Here is a tiny trained network, its code and every weight. The questions are about switching its units off for an input and a class, where a switched-off unit gives its printed mean instead of its output.

import numpy as np


def w(rows, s, z=0):
    codes = np.array(rows[::2]) - 128.0
    scale = np.full(codes.shape[1], s)
    scale[-1] = z or s
    return codes * scale


def norm(h):
    return h / np.sqrt((h * h).mean(-1, keepdims=True) + 1e-5)


def f(y):
    return np.maximum(y, 0)


def log_softmax(a):
    a = a - a.max(-1, keepdims=True)
    return a - np.log(np.exp(a).sum(-1, keepdims=True))


def net(x, mask):
    res = np.array(x, float).reshape(1, 4) / 4 @ E
    u = 0
    for l in range(2):
        y = f(norm(res) @ A[l][:, :-1].T + A[l][:, -1])
        res = res + np.where(mask[u : u + 13], y, B[l][:, -1]) @ B[l][:, :-1]
        u += 13
    return log_softmax(norm(res)[-1] @ U[:, :-1].T + U[:, -1])


A, B = {}, {}
E = w([
[129,126,129,128,129],'x0',
[135,112,81,121,8],'x1',
[244,126,73,116,117],'x2',
[57,90,24,111,141],'x3',
],0.0018)
A[0] = w([
[73,104,22,121,160,168],'L0N0',
[220,206,119,136,176,12],'L0N1',
[133,132,106,253,156,145],'L0N2',
[107,142,161,70,39,173],'L0N3',
[150,154,80,112,189,38],'L0N4',
[20,105,180,131,144,71],'L0N5',
[226,141,59,51,79,62],'L0N6',
[185,138,191,179,182,115],'L0N7',
[197,158,66,124,175,76],'L0N8',
[56,86,126,34,183,67],'L0N9',
[141,172,54,99,128,74],'L0N10',
[140,169,47,114,196,3],'L0N11',
[113,98,154,47,114,111],'L0N12',
],0.0036,0.0027)
B[0] = w([
[106,138,112,3,137,251],'L0N0',
[157,154,93,59,162,163],'L0N1',
[137,116,109,115,163,157],'L0N2',
[109,42,165,140,114,217],'L0N3',
[139,85,169,117,116,142],'L0N4',
[168,193,106,141,157,198],'L0N5',
[188,147,94,207,167,209],'L0N6',
[110,186,62,152,152,206],'L0N7',
[159,53,219,79,81,170],'L0N8',
[100,178,170,126,121,177],'L0N9',
[141,98,149,86,171,153],'L0N10',
[100,44,176,133,138,145],'L0N11',
[127,115,136,140,121,137],'L0N12',
],0.0045,0.0026)
A[1] = w([
[140,171,101,255,140,130],'L1N0',
[85,98,114,104,119,35],'L1N1',
[138,132,116,107,101,137],'L1N2',
[93,110,193,154,83,106],'L1N3',
[111,129,95,94,124,99],'L1N4',
[138,102,79,120,80,4],'L1N5',
[134,156,93,114,138,170],'L1N6',
[96,116,81,97,126,108],'L1N7',
[164,129,104,123,131,112],'L1N8',
[103,140,128,206,165,19],'L1N9',
[83,150,134,117,152,195],'L1N10',
[177,142,92,118,129,107],'L1N11',
[144,103,123,150,173,221],'L1N12',
],0.0073,0.0023)
B[1] = w([
[76,55,137,121,52,227],'L1N0',
[201,143,182,222,38,177],'L1N1',
[81,95,174,147,124,171],'L1N2',
[139,105,38,45,222,190],'L1N3',
[139,156,180,222,118,191],'L1N4',
[138,244,189,55,225,171],'L1N5',
[93,156,129,88,216,212],'L1N6',
[163,145,135,233,139,212],'L1N7',
[30,174,191,152,136,188],'L1N8',
[219,124,130,177,30,164],'L1N9',
[213,98,114,152,75,251],'L1N10',
[52,187,147,151,187,210],'L1N11',
[66,90,80,133,3,230],'L1N12',
],0.0035,0.0029)
U = w([
[138,110,151,195,16,208],'0',
[108,207,125,119,207,139],'1',
[155,8,100,34,153,7],'2',
],0.015,0.00019)

Each question gives the input, the list of numbers given to net, and the class t.
The units are the neurons (one row each of A and B). Each row of codes is followed by its name. A weight is (code - 128) times the scale printed after its matrix; where a second scale follows, it is the last column's (A, B and U).
mask holds one flag per neuron, layer by layer. A switched-off neuron (its flag False) gives its mean, the last column of its row in B, instead of its output. The means were averaged over made-up inputs and are rounded, as every weight is.
A unit's drop is (log p(t) with every unit on - log p(t) with that unit switched off) / (log p(t) with every unit on - log p(t) with every unit switched off).
The circuit of an input: a set's keep is (log p(t) with only the set's units on - log p(t) with every unit switched off) / (log p(t) with every unit on - log p(t) with every unit switched off). Starting from the 12 units with the biggest drops (on a tie, the unit counted first), units are removed one at a time, each time the one whose removal leaves the highest keep (on an exact tie, the one counted first), for as long as the keep stays at least 0.8.
circuit, biggest first: the units of the circuit, biggest drop first
top k neurons: the k neurons with the biggest drops, biggest first
k most important neurons of layer l: the k neurons of layer l with the biggest drops, biggest first
drop of u: that unit's drop, to one decimal
input [5,4,-7,-2], class 2: circuit, biggest first : L1N3
input [-4,3,-5,0], class 2: circuit, biggest first : L1N3, L0N3
input [0,-2,8,-7], class 1: circuit, biggest first : L1N11, L0N7
input [4,-7,0,-1], class 0: circuit, biggest first : L0N0, L1N12
input [-5,5,-5,0], class 2: top 2 neurons : L0N3, L1N3
input [0,-8,-7,-1], class 0: top 3 neurons : L0N0, L1N9, L1N10
input [6,-1,8,-7], class 1: top 3 neurons : L0N1, L1N11, L1N10
input [-4,0,8,-7], class 1: top 2 neurons : L0N1, L1N11
input [-6,2,-2,-7], class 2: top 2 neurons : L1N3, L0N6
input [4,-8,-8,-7], class 0: top 2 neurons : L0N0, L1N9
input [-2,1,4,7], class 1: 2 most important neurons of layer 0 : L0N3, L0N6
input [-6,-7,-6,-2], class 0: drop of L1N9 : 0.2
input [1,-2,-6,-3], class 0: drop of L0N0 : 0.5
input [-5,-3,-4,-4], class 0: drop of L0N0 : 0.8
input [-4,2,-4,-2], class 2: drop of L1N3 : 0.7
input [-1,6,8,8], class 1: top neuron : L1N5
